a = 132	107	140	152	109	119	120	121	106	115	121	145	113	155	118	117
The entry just left of 109 is 152
Report the entry just right of 115.
121

M =
[[127 135 133 128 133 134 134 128 128]
 [130 133 123 132 142 129 130 137 148]
 [149 119 119 148 127 119 121 150 144]
 [121 140 135 122 138 138 137 123 129]
 [116 145 134 118 147 139 139 122 138]
 [119 143 132 120 146 137 138 125 141]
 [122 140 134 123 138 137 137 124 131]
 [126 137 129 127 141 133 133 131 140]
 [120 143 134 121 143 138 138 123 135]
 [129 135 134 129 132 134 134 129 129]
 [129 137 142 128 124 138 137 124 115]]
Rows and columns are numbered from 0.
Report the entry in row 2 and column 1.
Answer: 119
The entry in row 0 and column 1 is 135
The entry just left of the smallest entry -> 124
The entry in row 1 and column 0: 130
Report the entry in the bottom-right corner.
Answer: 115
Report the entry in row 0 and column 2.
Answer: 133
The entry just right of the centre entry -> 137
The entry directly below 145: 143
The entry in row 1 and column 1 -> 133
Report the top-right entry.
Answer: 128
The entry in row 1 and column 2 is 123
Report the entry directly above 150.
Answer: 137
Report the top-left entry.
Answer: 127
Report the entry just right of the largest entry.
Answer: 144
Report the entry directly below the largest entry.
Answer: 123
Report the entry in row 2 and column 2.
Answer: 119
Report the entry in the bottom-left corner.
Answer: 129
The entry just left of the largest entry: 121
The entry directly below 147 -> 146

Read these off the array that follows. Counting starts at 0.
1) Give the entry in row 0 and column 2.
2) Give the entry in row 1 and column 0.
3) Give the entry in row 2 and column 1.
4) Give the top entry of the column that holds the largest entry.
5) Give the entry just right of the largest entry.
6) Give the entry in the top-left corner.
7) Give the entry directly below the smallest entry.
8) Give the bottom entry of the column that holds the smallest entry.
[[128 134 125 135 126 121 136]
 [126 139 137 133 122 136 136]
 [117 132 129 120 127 130 132]
 [126 133 124 132 126 135 136]
 [121 123 136 134 148 116 147]
 [130 137 116 136 129 133 134]
 [130 115 139 122 119 118 122]
 [138 146 122 117 140 127 130]
 [133 122 124 112 134 124 126]
 [129 135 117 115 123 129 125]
 [141 121 122 122 123 137 126]
 [127 106 111 128 117 112 129]
 [126 128 128 136 134 132 129]
 [133 124 123 121 119 132 125]
 [133 131 112 134 127 127 145]
 [119 135 131 126 134 133 134]]
1) 125
2) 126
3) 132
4) 126
5) 116
6) 128
7) 128
8) 135

B =
[[127 124 127 124 131 133 136 124 125]
 [119 136 107 137 140 123 133 142 118]
 [124 117 125 118 133 139 151 119 118]
 [117 124 137 122 121 134 126 108 136]
 [119 125 126 133 115 125 135 134 126]
 [120 122 126 134 112 125 137 133 128]
 [126 129 126 129 129 127 129 129 126]
 [137 130 122 134 135 125 129 145 120]
 [142 140 113 136 131 132 130 130 129]
 [133 139 133 140 119 115 101 141 141]
 [123 132 121 132 134 127 130 134 126]
 [128 127 128 127 127 128 127 127 128]
 [131 134 131 136 124 121 110 136 135]
 [119 123 125 133 115 125 136 133 127]]
The last entry, reading row by row is 127
The last entry of the largest entry's row: 118
Find the top-left entry.
127
The 2nd entry from the end, reading row by row is 133
Find the 2nd largest entry.
145
Find the first entry on the diagonal from the top-right corner.
125
Find the largest entry in the first column.
142
The top entry of the column that holds the largest entry -> 136
The second entry on the diagonal from the top-right corner is 142
The entry directly above the smallest entry -> 130
Find the fourth entry, reading row by row.
124
Find the entry just left of 113.
140
The bottom entry of the column that holds the largest entry: 136
The entry just right of the largest entry: 119
Find the smallest entry in the first column.
117
The largest entry is 151
Find the 5th entry from the end, reading row by row.
115
Find the 3rd entry on the main diagonal.
125
Find the first entry of the smallest entry's row.
133
Find the largest entry in the last column.
141
The entry just right of the smallest entry is 141
The first entry of the largest entry's row: 124
The entry just left of the smallest entry: 115
The entry directly below the largest entry: 126
The entry directly above the largest entry -> 133
Find the entry directly below the smallest entry.
130

[[130 121 125 128 123 124 127 124 124 133 132 126]
 [123 111 122 130 139 133 126 130 127 127 124 125]
 [132 128 130 112 118 121 130 131 122 138 137 126]
 [126 122 121 134 137 117 129 135 129 127 132 131]
 [130 123 130 129 122 134 131 131 132 125 134 119]
 [132 124 135 115 119 119 128 130 118 136 134 123]
 [128 100 135 122 130 133 127 123 133 127 116 125]
 [129 115 125 133 135 112 129 133 131 131 127 132]
 [144 110 115 138 134 126 127 131 115 121 123 134]
 [131 110 129 131 136 112 127 130 133 133 124 132]]
The fourth-last entry, reading row by row -> 133
Report the largest entry in the last row.
136
The fifth entry from the end, reading row by row -> 130
Report the top-right entry.
126
Report the fourth entry in reading order.
128
The entry in the bottom-left corner: 131
The smallest entry in the last column: 119
Report the entry just left of the smallest entry.
128
The second entry on the diagonal from the top-right corner: 124
The largest entry: 144
The 2nd entry from the end, reading row by row: 124
The largest entry in the last column: 134
Report the last entry, reading row by row.
132
Report the entry in the top-left corner.
130
Report the last entry of the smallest entry's row.
125
Report the bottom entry of the column that holds the smallest entry.
110
Report the smallest entry in the first row.
121
Report the 2nd largest entry.
139
The smallest entry in the first column -> 123
Report the 3rd entry, reading row by row.
125
Report the 2nd entry on the main diagonal.
111
